Each row, then roughly how far along a hidden order it lies, from 0 to 15
0, 0, 5, -2, -2, -4, 0, 0, 6, -5, 5, 0, 0, -1, 0, -3, 6, 2, 1, 0, 0, -4, -2, -2, -1, 1, -1, 1, 2, -9, 0, 1, 4, 5, -2, -2, 1, -11, -9, 6, 0, -2, -1, 3, -1, 4, -3, -5, 0, 1, -3, 1	7
-2, 0, 6, 1, 1, -3, 0, 3, 4, -3, 4, 0, 0, -1, -4, -2, 6, 1, 3, 1, -5, -4, 0, -9, 0, 10, -2, 2, 1, -18, 5, -1, 0, 7, 1, -7, -3, -13, -8, 6, -2, 1, 4, 5, -5, 3, -1, -5, -1, 1, -4, -2	7
8, -7, 8, 2, -1, -10, -5, 1, 1, -3, 7, 3, 1, 0, -4, -3, 1, 1, 17, 8, 1, 5, 2, -21, 2, 26, -4, 0, 2, -36, 10, -4, -3, 18, -2, -17, -11, -39, -23, 7, -5, 1, 4, 10, -10, 16, 1, -3, 6, 2, -16, -3	1
-5, 5, -4, 1, 3, 19, 6, 3, 7, 5, -6, -2, -1, -1, -11, 3, 2, -2, -12, -2, -18, -11, 0, 9, 0, -6, 4, 5, -1, 5, -3, 2, -1, -11, 13, 7, 5, 19, 14, 0, 1, 3, 4, -3, 6, -12, 0, -4, -11, 0, 15, -4	14
4, -4, 8, 2, 1, -12, -2, 2, 3, -6, 7, 2, 0, -1, -7, -3, 6, 0, 9, 3, -5, -1, 2, -14, 1, 18, -3, -1, 1, -32, 9, -2, -3, 10, 0, -14, -7, -23, -10, 6, -4, 1, 6, 6, -6, 8, 1, -4, 2, 1, -11, -2	5
-7, 4, -6, 3, 5, 21, 7, 5, 8, 7, -6, -2, -1, -1, -15, 4, 2, -3, -15, -1, -21, -11, 1, 9, 1, -4, 2, 3, -3, -11, -4, 1, -5, -12, 14, 2, 1, 16, 12, -1, -1, 4, 8, -3, 6, -15, 2, -3, -11, 0, 18, -6	14
-6, 6, -7, 2, 4, 19, 11, 4, 5, 6, -5, -2, -1, -1, -8, 3, 2, -2, -13, -1, -13, -12, -1, 12, 0, -6, 3, 5, -3, 11, -5, 1, -2, -10, 11, 6, 5, 28, 14, -2, 1, 3, 4, -4, 6, -14, 1, -4, -12, 0, 13, -5	15
-5, 5, -5, -1, 2, 15, 6, 3, 7, 4, -6, -2, -1, 0, -6, 2, 2, -1, -6, -1, -11, -11, -2, 6, -1, -12, 2, 4, -1, 11, -4, 2, 2, -9, 5, 6, 6, 16, 7, 0, 2, 1, 3, -3, 7, -12, -1, -4, -9, 0, 11, -3	13
5, -5, 9, 5, 4, -9, -2, 4, 4, -8, 4, 3, -1, -2, -13, -2, 3, -1, 13, 4, -10, 0, 3, -18, 4, 25, -5, -3, 2, -49, 11, -4, -9, 15, 4, -18, -15, -27, -16, 5, -6, 3, 9, 8, -9, 11, 2, -2, 4, 1, -7, -5	4
4, -2, 7, 0, -1, -11, -3, 1, 3, -6, 7, 1, 0, -1, -1, -4, 7, 2, -1, 1, -1, 2, 0, -11, 0, 5, -2, -1, 2, -19, 6, -1, 1, 9, -5, -9, -4, -20, -12, 5, -2, -1, 1, 5, -5, 9, -1, -5, 2, 1, -8, 1	5
2, -4, 6, 5, 4, -7, -1, 4, 4, -4, 5, 2, -1, -2, -14, -2, 4, -2, 8, 3, -11, -2, 3, -14, 3, 20, -4, -2, 0, -43, 9, -3, -8, 11, 2, -20, -9, -28, -8, 6, -6, 4, 11, 5, -7, 6, 3, -3, 4, 2, -11, -4	5
11, -8, 8, 2, -1, -18, -6, -1, 0, -11, 5, 4, 2, 0, -3, -2, 2, 1, 20, 4, 6, 5, 3, -18, 2, 22, -7, 6, 2, -32, 13, -5, -3, 17, -3, -21, -11, -37, -25, 7, -5, 1, 4, 10, -12, 16, 0, -4, 4, 2, -19, -2	0
-5, 5, -5, -1, 2, 16, 7, 3, 4, 6, -6, -3, -1, -1, -7, 3, 3, -1, -12, -2, -10, -11, -2, 12, -1, -12, 4, 5, -3, 12, -6, 2, 2, -12, 10, 8, 6, 21, 17, -3, 3, 1, 2, -4, 5, -25, -1, -5, -7, 0, 12, -2	15
